Here is a tiny trained network, its code and every weight. The questions are about switching its units off for an input and a target symbol, where a switched-off unit gives its printed mean instead of its output.

import numpy as np


def w(rows, s, z=0):
    codes = np.array(rows[::2]) - 128.0
    scale = np.full(codes.shape[1], s)
    scale[-1] = z or s
    return codes * scale


def f(y):
    return np.maximum(y, 0)


def softmax(a):
    e = np.exp(a - a.max(-1, keepdims=True))
    return e / e.sum(-1, keepdims=True)


def log_softmax(a):
    a = a - a.max(-1, keepdims=True)
    return a - np.log(np.exp(a).sum(-1, keepdims=True))


def net(x, mask):
    ids = ['ΓΘΣΩβδλτψ'.index(c) for c in x.split()]
    T = len(ids)
    res = E[ids] + P[:T]
    u = 0
    for l in range(2):
        r = res
        for j in range(2):
            rows = slice(2 * j, 2 * j + 2)
            q, k, v = (r @ M[l][rows].T for M in (Q, K, V))
            z = softmax(np.where(np.tri(T) > 0, q @ k.T / 2**0.5, -1e9)) @ v
            o = O[l][rows]
            res = res + np.where(mask[u + j], z, o[:, -1]) @ o[:, :-1]
        u += 2
        y = f(res @ A[l][:, :-1].T + A[l][:, -1])
        res = res + np.where(mask[u : u + 16], y, B[l][:, -1]) @ B[l][:, :-1]
        u += 16
    return log_softmax(res[-1] @ U[:, :-1].T + U[:, -1])


Q, K, V, O, A, B = {}, {}, {}, {}, {}, {}
E = w([
[78,73,151,123,202,103,100,158,205,158,183],'Γ',
[77,81,114,96,202,123,149,128,123,145,208],'Θ',
[16,85,157,195,104,254,91,172,157,26,92],'Σ',
[137,107,153,147,77,188,188,91,83,55,185],'Ω',
[139,105,181,118,117,159,167,98,192,62,170],'β',
[189,74,177,93,59,94,136,226,143,67,119],'δ',
[211,168,186,159,121,54,138,106,152,51,148],'λ',
[155,111,137,32,227,37,75,99,189,110,183],'τ',
[182,124,124,90,158,81,184,76,99,165,61],'ψ',
],0.016)
P = w([
[109,174,37,170,133,160,125,171,188,130,71],'0',
[102,68,11,156,104,106,140,80,167,78,158],'1',
[75,189,138,128,169,142,162,193,111,99,78],'2',
[78,94,112,149,130,84,132,82,126,106,142],'3',
[188,165,112,148,211,157,171,180,145,114,88],'4',
[149,106,123,97,116,79,130,119,134,158,134],'5',
[148,211,187,100,207,110,185,171,110,151,79],'6',
[164,106,166,131,139,93,133,101,134,164,151],'7',
],0.012)
Q[0] = w([
[246,61,1,225,211,195,131,91,202,108,137],'L0H0',
[145,210,136,84,247,113,214,210,110,31,151],'L0H0',
[133,185,146,49,240,154,242,169,98,85,70],'L0H1',
[251,29,5,214,206,167,130,141,159,80,118],'L0H1',
],0.017)
K[0] = w([
[40,125,236,114,146,90,116,85,73,103,86],'L0H0',
[251,127,198,63,143,114,149,114,105,164,151],'L0H0',
[236,114,182,96,153,131,141,108,96,193,156],'L0H1',
[49,133,217,104,144,72,138,108,90,93,85],'L0H1',
],0.025)
V[0] = w([
[143,106,234,100,144,220,193,35,223,163,127],'L0H0',
[86,133,68,181,201,102,112,128,88,137,122],'L0H0',
[142,197,149,93,176,142,4,64,129,65,162],'L0H1',
[116,132,170,169,96,139,148,197,188,147,238],'L0H1',
],0.012)
O[0] = w([
[96,83,186,16,92,115,185,164,126,127,116,154],'L0H0',
[77,159,95,123,138,94,117,114,87,155,51,163],'L0H0',
[19,197,120,66,83,15,159,181,72,128,131,253],'L0H1',
[134,253,77,116,26,160,102,112,197,217,122,98],'L0H1',
],0.0052,0.0044)
A[0] = w([
[191,146,118,145,145,115,149,112,61,159,62,12],'L0N0',
[110,187,111,107,165,163,96,140,124,235,43,73],'L0N1',
[165,110,98,115,49,54,125,103,97,30,72,120],'L0N2',
[70,87,67,74,190,184,52,111,53,193,200,69],'L0N3',
[56,37,167,141,32,58,116,107,108,141,115,59],'L0N4',
[122,214,182,170,172,214,95,158,82,217,2,19],'L0N5',
[121,235,141,39,251,181,110,13,131,105,163,87],'L0N6',
[152,150,122,192,83,188,179,103,57,151,138,4],'L0N7',
[130,132,105,92,109,119,84,56,57,102,253,56],'L0N8',
[98,98,58,155,122,175,189,38,66,164,117,103],'L0N9',
[145,220,213,172,171,157,104,167,161,36,106,81],'L0N10',
[150,114,77,101,200,141,91,157,140,83,160,17],'L0N11',
[164,243,181,105,135,226,157,185,86,98,175,64],'L0N12',
[47,85,141,52,127,241,171,188,154,175,89,115],'L0N13',
[186,161,147,113,158,164,44,12,158,69,143,66],'L0N14',
[91,152,83,80,74,118,127,131,179,138,118,116],'L0N15',
],0.0073,0.0026)
B[0] = w([
[41,189,219,109,168,111,46,125,184,152,194,154],'L0N0',
[149,145,158,148,88,204,211,128,102,109,67,153],'L0N1',
[73,175,182,194,122,169,129,66,140,113,107,229],'L0N2',
[146,124,122,231,171,101,120,100,133,154,195,199],'L0N3',
[203,89,98,170,136,152,111,139,213,149,130,182],'L0N4',
[138,91,184,60,46,54,195,167,93,240,79,149],'L0N5',
[239,102,73,124,56,136,132,221,110,119,70,254],'L0N6',
[132,150,142,113,86,119,16,172,92,145,47,146],'L0N7',
[130,101,161,79,37,101,151,109,45,151,105,192],'L0N8',
[208,174,99,48,174,146,72,107,66,135,131,172],'L0N9',
[171,127,68,155,168,95,47,138,2,185,163,226],'L0N10',
[95,124,145,157,98,142,105,133,76,124,61,203],'L0N11',
[87,115,124,129,192,100,73,153,231,154,125,187],'L0N12',
[190,178,143,82,148,176,100,76,113,47,240,206],'L0N13',
[34,117,144,166,105,68,172,112,139,100,124,175],'L0N14',
[109,56,132,205,146,123,99,137,120,85,114,204],'L0N15',
],0.0084,0.0059)
Q[1] = w([
[98,127,89,115,115,3,147,145,49,104,140],'L1H0',
[148,185,157,119,198,102,131,185,149,123,132],'L1H0',
[142,124,139,128,90,94,70,180,143,63,126],'L1H1',
[137,80,102,123,83,92,107,71,136,150,205],'L1H1',
],0.022)
K[1] = w([
[169,117,51,98,111,8,142,111,105,65,6],'L1H0',
[232,157,228,133,150,52,162,123,140,164,163],'L1H0',
[51,164,113,84,82,53,132,116,157,131,144],'L1H1',
[134,140,28,148,141,138,209,136,117,156,192],'L1H1',
],0.018)
V[1] = w([
[122,83,138,163,128,122,201,187,120,141,193],'L1H0',
[109,224,132,255,135,129,143,81,113,138,128],'L1H0',
[119,43,156,189,136,149,162,194,45,77,182],'L1H1',
[171,97,132,139,145,86,221,161,136,176,224],'L1H1',
],0.0096)
O[1] = w([
[97,159,130,100,95,171,99,95,132,154,79,72],'L1H0',
[253,90,153,38,156,111,223,197,166,171,209,37],'L1H0',
[134,105,60,147,62,164,155,159,121,156,218,255],'L1H1',
[199,104,5,174,180,141,230,94,144,157,165,96],'L1H1',
],0.0046,0.005)
A[1] = w([
[66,108,114,213,121,116,163,123,92,167,68,121],'L1N0',
[56,195,126,210,132,125,129,2,190,51,180,109],'L1N1',
[131,59,113,129,129,115,46,157,241,198,117,84],'L1N2',
[105,70,182,145,88,86,137,93,128,144,185,82],'L1N3',
[132,175,126,64,13,194,151,105,60,176,118,3],'L1N4',
[83,196,86,121,128,82,95,117,116,113,124,162],'L1N5',
[119,206,82,72,136,226,185,134,110,181,70,68],'L1N6',
[126,212,137,65,175,162,112,166,187,173,130,143],'L1N7',
[86,224,116,98,134,155,161,136,215,149,124,27],'L1N8',
[75,78,154,173,59,189,202,162,241,105,44,13],'L1N9',
[119,159,76,134,186,213,110,151,217,81,121,73],'L1N10',
[44,161,111,184,100,64,144,3,192,81,156,52],'L1N11',
[111,157,98,244,170,149,117,216,119,143,56,98],'L1N12',
[23,55,144,50,86,165,219,99,183,130,124,126],'L1N13',
[119,120,57,70,110,173,113,106,74,123,161,65],'L1N14',
[118,227,146,158,148,108,112,222,110,117,124,160],'L1N15',
],0.0093,0.0039)
B[1] = w([
[186,87,135,137,147,125,92,149,175,92,156,194],'L1N0',
[115,128,126,84,122,10,170,182,74,137,136,224],'L1N1',
[53,161,120,115,142,144,133,115,74,218,112,182],'L1N2',
[96,193,140,144,106,181,118,138,114,123,75,190],'L1N3',
[143,54,146,65,63,142,93,102,73,149,184,149],'L1N4',
[113,124,164,186,134,192,171,123,164,120,211,227],'L1N5',
[133,203,167,110,79,116,126,131,103,66,121,138],'L1N6',
[188,120,90,203,99,127,123,106,125,101,129,157],'L1N7',
[117,44,156,149,88,112,102,173,118,106,122,135],'L1N8',
[95,67,143,244,103,112,187,121,127,155,139,158],'L1N9',
[112,154,177,123,145,116,41,135,140,141,157,174],'L1N10',
[181,149,116,109,126,250,85,99,153,132,90,211],'L1N11',
[95,177,166,66,137,128,159,102,110,173,149,230],'L1N12',
[91,115,70,95,204,115,134,115,163,99,130,145],'L1N13',
[164,113,128,132,113,54,144,145,189,112,71,164],'L1N14',
[124,74,59,111,122,126,160,100,167,119,78,254],'L1N15',
],0.013,0.0099)
U = w([
[102,99,133,210,59,63,197,170,119,180,148,79],'Γ',
[158,231,105,123,67,97,228,158,97,131,130,142],'Θ',
[127,67,87,90,56,94,165,100,104,164,187,32],'Σ',
[141,110,72,187,100,202,71,95,204,134,166,213],'Ω',
[110,136,116,137,100,24,124,207,152,136,209,59],'β',
[95,141,38,110,120,92,133,132,124,239,170,105],'δ',
[205,82,1,166,116,38,171,159,152,197,150,124],'λ',
[30,114,57,62,112,102,251,112,192,99,192,251],'τ',
[155,62,168,131,210,90,180,124,58,142,99,169],'ψ',
],0.0035,0.0025)

Each question gives the input, a string of symbols that net reads in full, and the target symbol t.
The units are the heads (2 rows each of Q, K, V and O) and the neurons (one row each of A and B). Each row of codes is followed by its name. A weight is (code - 128) times the scale printed after its matrix; where a second scale follows, it is the last column's (O, A, B and U).
mask holds one flag per unit, layer by layer, with each layer's heads first. A switched-off unit (its flag False) gives its mean, the last column of its rows in O or B, instead of its output. The means were averaged over made-up inputs and are rounded, as every weight is.
A unit's drop is (log p(t) with every unit on - log p(t) with that unit switched off) / (log p(t) with every unit on - log p(t) with every unit switched off).
The circuit of an input: a set's keep is (log p(t) with only the set's units on - log p(t) with every unit switched off) / (log p(t) with every unit on - log p(t) with every unit switched off). Starting from the 12 units with the biggest drops (on a tie, the unit counted first), units are removed one at a time, each time the one whose removal leaves the highest keep (on an exact tie, the one counted first), for as long as the keep stays at least 0.8.
circuit, biggest first: the units of the circuit, biggest drop first
most important unit: the unit with the biggest drop
top k neurons: the k neurons with the biggest drops, biggest first
top k neurons in layer l: the k neurons of layer l with the biggest drops, biggest first
which heads matter: for each layer, one digit per head in row order, 1 if its drop is at least 0.15 and else 0, layers parted by /
input τ τ Θ Θ β β τ, target τ: top 3 neurons in layer 1 -> L1N15; L1N5; L1N12
input Θ τ τ Θ τ Θ, target Ω: circuit, biggest first -> L1N11; L0N6; L1H0
input Θ λ Γ δ, target Γ: circuit, biggest first -> L1N9; L0N10; L0N2
input τ β δ δ λ δ Θ, target λ: which heads matter -> 00 / 10
input δ Γ λ Σ, target β: which heads matter -> 00 / 00
input Σ Ω Ω, target Ω: circuit, biggest first -> L0H1; L1N1; L0N7
input τ Σ β, target τ: which heads matter -> 01 / 00
input Γ Σ Γ τ, target Ω: which heads matter -> 00 / 10
input τ Θ τ Σ Ω, target τ: which heads matter -> 01 / 00
input Θ δ Σ Γ Θ λ, target Θ: top 2 neurons in layer 0 -> L0N14; L0N6
input τ τ β τ τ Σ Σ, target τ: most important unit -> L0H1
input β τ Θ Γ β Θ Γ, target β: top 2 neurons in layer 1 -> L1N1; L1N10
input ψ τ ψ Σ Σ Ω, target Σ: which heads matter -> 00 / 00
input Θ Σ Σ τ β λ, target Θ: which heads matter -> 00 / 00
input Θ ψ Σ Σ Σ Σ β, target β: which heads matter -> 11 / 10
input τ τ ψ τ Σ, target ψ: circuit, biggest first -> L0H1; L0N10
input ψ Γ Θ β δ τ Ω, target τ: top 2 neurons -> L1N1; L0N12
input β Γ τ δ, target Γ: circuit, biggest first -> L1N9; L0N2; L0N10
input τ ψ τ Γ τ Θ Θ Σ, target β: which heads matter -> 10 / 00
input δ λ Θ Γ Θ δ Γ, target δ: which heads matter -> 11 / 00
input τ τ λ β Ω, target λ: top 3 neurons -> L0N12; L1N7; L0N2
input Σ Γ Γ δ τ ψ β, target ψ: which heads matter -> 01 / 00
input δ τ δ δ Θ, target δ: which heads matter -> 11 / 00
input ψ λ τ δ Θ β, target τ: most important unit -> L1N13
input Σ β λ τ ψ Θ Ω, target ψ: circuit, biggest first -> L0H1
input Σ τ ψ Θ λ τ Σ Ω, target Σ: top 2 neurons in layer 0 -> L0N8; L0N7
input ψ τ δ Θ τ τ, target Ω: circuit, biggest first -> L1H0; L0N6; L1N1; L1N5
input Θ Γ β, target β: top 4 neurons -> L1N1; L0N13; L1N10; L0N12
input Θ Θ β δ β, target δ: top neuron -> L0N10
input Γ τ Γ, target τ: circuit, biggest first -> L0H1; L1N15; L1N5
